Here is a tiny trained network, its code and every weight. The questions are about switching its units off for an input and a target symbol, where a switched-off unit gives its printed mean instead of its output.

import numpy as np


def w(rows, s, z=0):
    codes = np.array(rows[::2]) - 128.0
    scale = np.full(codes.shape[1], s)
    scale[-1] = z or s
    return codes * scale


def norm(h):
    return h / np.sqrt((h * h).mean(-1, keepdims=True) + 1e-5)


def f(y):
    return y / 2 * (1 + np.tanh(0.7978845608 * (y + 0.044715 * y**3)))


def softmax(a):
    e = np.exp(a - a.max(-1, keepdims=True))
    return e / e.sum(-1, keepdims=True)


def log_softmax(a):
    a = a - a.max(-1, keepdims=True)
    return a - np.log(np.exp(a).sum(-1, keepdims=True))


def net(x, mask):
    ids = ['αβγδζηθλμξπστφψω'.index(c) for c in x.split()]
    T = len(ids)
    res = E[ids] + P[:T]
    u = 0
    for l in range(2):
        r = norm(res)
        for j in range(2):
            rows = slice(2 * j, 2 * j + 2)
            q, k, v = (r @ M[l][rows].T for M in (Q, K, V))
            z = softmax(np.where(np.tri(T) > 0, q @ k.T / 2**0.5, -1e9)) @ v
            o = O[l][rows]
            res = res + np.where(mask[u + j], z, o[:, -1]) @ o[:, :-1]
        u += 2
        y = f(norm(res) @ A[l][:, :-1].T + A[l][:, -1])
        res = res + np.where(mask[u : u + 4], y, B[l][:, -1]) @ B[l][:, :-1]
        u += 4
    return log_softmax(norm(res)[-1] @ U[:, :-1].T + U[:, -1])


Q, K, V, O, A, B = {}, {}, {}, {}, {}, {}
E = w([
[68,216,132,144,114,212,177,79,70,85,157],'α',
[225,76,160,142,196,173,95,98,158,167,74],'β',
[78,161,50,188,155,196,115,73,116,106,176],'γ',
[72,84,90,106,176,60,168,125,111,174,27],'δ',
[97,15,54,65,185,149,190,158,138,112,139],'ζ',
[93,127,58,48,168,105,140,98,180,106,87],'η',
[54,133,58,130,121,218,127,140,142,189,138],'θ',
[2,238,41,207,133,157,79,139,106,115,85],'λ',
[90,196,144,132,175,68,173,57,122,76,90],'μ',
[135,208,109,148,118,114,97,210,195,123,93],'ξ',
[62,148,158,64,138,135,191,120,156,139,46],'π',
[172,147,113,125,137,129,135,87,141,38,95],'σ',
[223,200,212,176,92,87,116,184,166,251,112],'τ',
[209,126,170,166,92,130,187,154,145,159,175],'φ',
[110,150,46,154,104,140,202,140,117,218,71],'ψ',
[55,187,112,137,190,42,87,100,192,156,146],'ω',
],0.019)
P = w([
[186,94,107,12,184,26,79,115,43,153,118],'0',
[157,80,117,171,201,183,198,77,175,171,117],'1',
[130,99,134,199,209,137,180,108,164,151,119],'2',
[143,183,130,94,196,254,123,109,195,170,207],'3',
[112,128,117,148,191,137,97,60,207,186,115],'4',
[151,103,97,184,168,119,171,67,180,166,99],'5',
[145,136,62,195,149,126,203,85,141,158,108],'6',
[118,33,103,150,159,148,209,47,206,143,74],'7',
[143,181,61,152,172,211,160,81,140,172,186],'8',
[117,145,76,164,101,120,230,109,185,141,147],'9',
[133,128,74,123,113,106,175,71,191,168,131],'10',
[161,169,76,145,95,184,203,88,194,158,191],'11',
],0.009)
Q[0] = w([
[198,208,66,93,171,177,170,143,162,162,69],'L0H0',
[142,193,68,133,108,189,255,45,242,238,88],'L0H0',
[207,109,99,155,202,135,135,95,62,206,227],'L0H1',
[109,245,55,164,199,152,244,105,202,174,101],'L0H1',
],0.0057)
K[0] = w([
[140,139,96,88,150,126,135,121,83,121,141],'L0H0',
[121,138,91,76,143,109,75,73,42,100,104],'L0H0',
[180,132,122,138,157,147,127,157,118,154,144],'L0H1',
[157,108,165,1,153,93,81,125,44,75,104],'L0H1',
],0.0092)
V[0] = w([
[171,101,20,151,217,123,107,33,123,137,167],'L0H0',
[70,227,76,221,189,74,137,154,200,163,123],'L0H0',
[165,39,96,100,154,133,39,198,124,149,128],'L0H1',
[26,169,120,30,98,2,166,104,216,80,151],'L0H1',
],0.0061)
O[0] = w([
[166,129,142,118,107,255,98,97,216,106,168,254],'L0H0',
[93,72,126,186,177,109,84,121,80,156,146,174],'L0H0',
[136,42,140,61,147,113,126,135,169,116,107,127],'L0H1',
[172,180,81,145,192,147,164,166,115,147,182,167],'L0H1',
],0.014,0.0081)
A[0] = w([
[148,163,89,163,43,242,3,215,114,95,137,204],'L0N0',
[147,222,129,96,119,192,87,100,76,63,103,253],'L0N1',
[115,118,23,83,208,111,147,69,134,20,80,124],'L0N2',
[42,155,231,165,100,138,164,59,170,168,153,190],'L0N3',
],0.0064,0.004)
B[0] = w([
[154,73,165,209,126,78,174,123,232,140,157,254],'L0N0',
[78,131,145,193,101,96,208,185,95,79,11,234],'L0N1',
[69,164,172,185,212,122,172,176,179,85,214,186],'L0N2',
[169,90,129,164,191,148,149,90,41,224,213,217],'L0N3',
],0.011,0.0066)
Q[1] = w([
[75,111,67,183,202,75,175,55,192,158,105],'L1H0',
[172,81,104,189,219,148,154,138,149,142,157],'L1H0',
[155,174,43,110,84,2,99,87,108,124,61],'L1H1',
[154,21,123,201,158,193,124,184,197,90,244],'L1H1',
],0.0062)
K[1] = w([
[167,161,100,100,45,66,153,173,164,136,54],'L1H0',
[58,216,95,38,100,113,136,124,93,102,95],'L1H0',
[110,62,183,181,206,169,147,130,134,193,154],'L1H1',
[122,132,167,97,127,2,84,212,63,100,57],'L1H1',
],0.0081)
V[1] = w([
[110,142,154,113,105,38,207,98,157,103,113],'L1H0',
[172,52,115,88,130,38,100,140,128,170,39],'L1H0',
[126,130,89,136,135,138,254,18,158,250,194],'L1H1',
[82,41,135,198,209,55,162,174,187,158,77],'L1H1',
],0.0068)
O[1] = w([
[167,41,213,152,161,194,187,137,96,123,148,151],'L1H0',
[217,129,135,142,81,181,118,167,168,191,135,73],'L1H0',
[123,128,147,86,122,250,80,168,90,120,163,225],'L1H1',
[98,126,169,141,110,133,132,168,176,163,93,254],'L1H1',
],0.015,0.0057)
A[1] = w([
[37,172,110,139,159,89,26,62,115,168,204,150],'L1N0',
[118,147,97,104,56,91,88,153,172,166,64,54],'L1N1',
[81,253,51,129,164,140,136,164,79,73,134,66],'L1N2',
[83,81,159,255,100,107,207,109,63,67,89,255],'L1N3',
],0.0072,0.0035)
B[1] = w([
[155,90,173,61,114,109,22,221,91,61,103,157],'L1N0',
[110,200,189,78,183,103,190,181,219,217,150,122],'L1N1',
[127,125,167,108,150,101,117,31,194,249,109,167],'L1N2',
[78,57,214,99,104,180,55,153,118,118,97,254],'L1N3',
],0.011,0.0085)
U = w([
[55,125,173,121,57,160,170,145,8,105,117,136],'α',
[149,51,144,61,103,121,80,49,184,129,22,41],'β',
[82,118,77,177,69,173,57,48,162,47,192,51],'γ',
[120,100,174,91,172,174,119,210,165,156,92,254],'δ',
[113,56,75,57,125,123,177,210,166,50,178,79],'ζ',
[124,189,65,118,199,91,159,89,183,82,171,94],'η',
[40,103,129,111,72,161,127,155,165,180,167,199],'θ',
[51,95,119,187,96,90,54,176,123,147,65,113],'λ',
[107,173,189,185,222,86,126,22,78,125,145,39],'μ',
[134,172,106,190,110,58,161,208,205,140,54,69],'ξ',
[131,163,144,101,196,182,198,221,62,164,74,57],'π',
[140,130,175,159,126,98,198,149,155,2,59,98],'σ',
[211,160,176,173,97,109,108,182,114,182,119,74],'τ',
[199,30,152,145,78,121,151,178,63,105,189,161],'φ',
[123,164,20,123,53,227,104,189,102,184,82,100],'ψ',
[151,170,95,121,186,87,16,91,137,129,200,81],'ω',
],0.0077,0.0054)

Each question gives the input, a string of symbols that net reads in full, and the target symbol t.
The units are the heads (2 rows each of Q, K, V and O) and the neurons (one row each of A and B). Each row of codes is followed by its name. A weight is (code - 128) times the scale printed after its matrix; where a second scale follows, it is the last column's (O, A, B and U).
mask holds one flag per unit, layer by layer, with each layer's heads first. A switched-off unit (its flag False) gives its mean, the last column of its rows in O or B, instead of its output. The means were averaged over made-up inputs and are rounded, as every weight is.
A unit's drop is (log p(t) with every unit on - log p(t) with that unit switched off) / (log p(t) with every unit on - log p(t) with every unit switched off).
The circuit of an input: a set's keep is (log p(t) with only the set's units on - log p(t) with every unit switched off) / (log p(t) with every unit on - log p(t) with every unit switched off). Starting from all 12 units, units are removed one at a time, each time the one whose removal leaves the highest keep (on an exact tie, the one counted first), for as long as the keep stays at least 0.8.
circuit, biggest first: the units of the circuit, biggest drop first
top k neurons: the k neurons with the biggest drops, biggest first
top k neurons in layer l: the k neurons of layer l with the biggest drops, biggest first
drop when u is switched off: that unit's drop, to one decimal
input π α δ λ μ σ τ σ τ λ ψ π, target π: circuit, biggest first -> [L0H0, L0H1]
input ψ φ φ λ θ ψ δ ψ ξ λ θ, target ψ: top 2 neurons -> [L0N0, L0N3]
input λ θ π ζ ξ α ξ θ δ π λ, target λ: top 2 neurons -> [L1N0, L0N1]
input γ φ δ λ β μ γ θ π θ, target γ: circuit, biggest first -> [L0H0, L1H0]
input φ μ ω α, target φ: top 3 neurons in layer 0 -> [L0N3, L0N0, L0N2]
input μ σ α ω β μ γ μ, target μ: circuit, biggest first -> [L0H1, L1H0]
input λ λ α γ μ ξ ψ, target λ: circuit, biggest first -> [L0H0, L1H0]
input π φ θ θ μ δ γ δ ψ, target π: circuit, biggest first -> [L0H0, L0H1]
input ξ ζ ψ, target ξ: circuit, biggest first -> [L1H1, L0N3]
input β π α α ζ μ μ ψ, target β: circuit, biggest first -> [L0H1]
input λ η φ δ λ μ η γ, target λ: circuit, biggest first -> [L0H0, L1H0, L1N0]
input ω θ θ λ γ μ, target ω: top 2 neurons in layer 0 -> [L0N1, L0N0]
input φ γ τ σ τ δ α μ γ μ δ μ, target φ: circuit, biggest first -> [L0H0, L1H0, L0N3]
input π ξ δ, target π: circuit, biggest first -> [L0H1, L0N0]
input σ γ τ λ ξ θ γ ξ, target σ: circuit, biggest first -> [L0H0, L1H0, L1H1, L0N1]
input ψ η α β λ φ ψ β λ η η π, target ψ: top 3 neurons in layer 0 -> [L0N0, L0N3, L0N2]
input ψ σ λ α ω ψ, target ψ: top 2 neurons in layer 1 -> [L1N3, L1N2]
input η λ γ φ η, target η: circuit, biggest first -> [L0H1, L1N3]
input λ τ φ π π θ τ λ η ω, target ω: top 3 neurons -> [L0N1, L1N3, L1N0]
input γ σ γ α β β, target β: top neuron -> [L0N2]
input λ π λ ξ λ γ α γ λ θ, target λ: top neuron -> [L1N0]
input ψ π μ μ γ γ σ ξ β φ ψ δ, target ψ: top 2 neurons -> [L0N3, L0N0]
input ξ η β φ μ μ σ ψ ζ β η σ, target ξ: top 2 neurons -> [L0N0, L0N3]
input ψ γ ζ λ θ θ α τ ζ φ π π, target ψ: top 2 neurons -> [L0N3, L0N0]
input φ β τ δ τ φ, target φ: top 2 neurons in layer 0 -> [L0N0, L0N3]
input λ λ σ, target λ: drop when L1H0 is switched off -> 0.2
input φ ψ σ φ τ ω λ η α, target φ: drop when L0N0 is switched off -> 0.2
input η γ θ θ λ ω, target ω: drop when L0H1 is switched off -> 0.6
input γ λ α β μ φ ξ β α β θ σ, target γ: drop when L0H0 is switched off -> 2.1
input ω ω δ α θ π φ, target ω: top 3 neurons in layer 1 -> [L1N3, L1N0, L1N2]
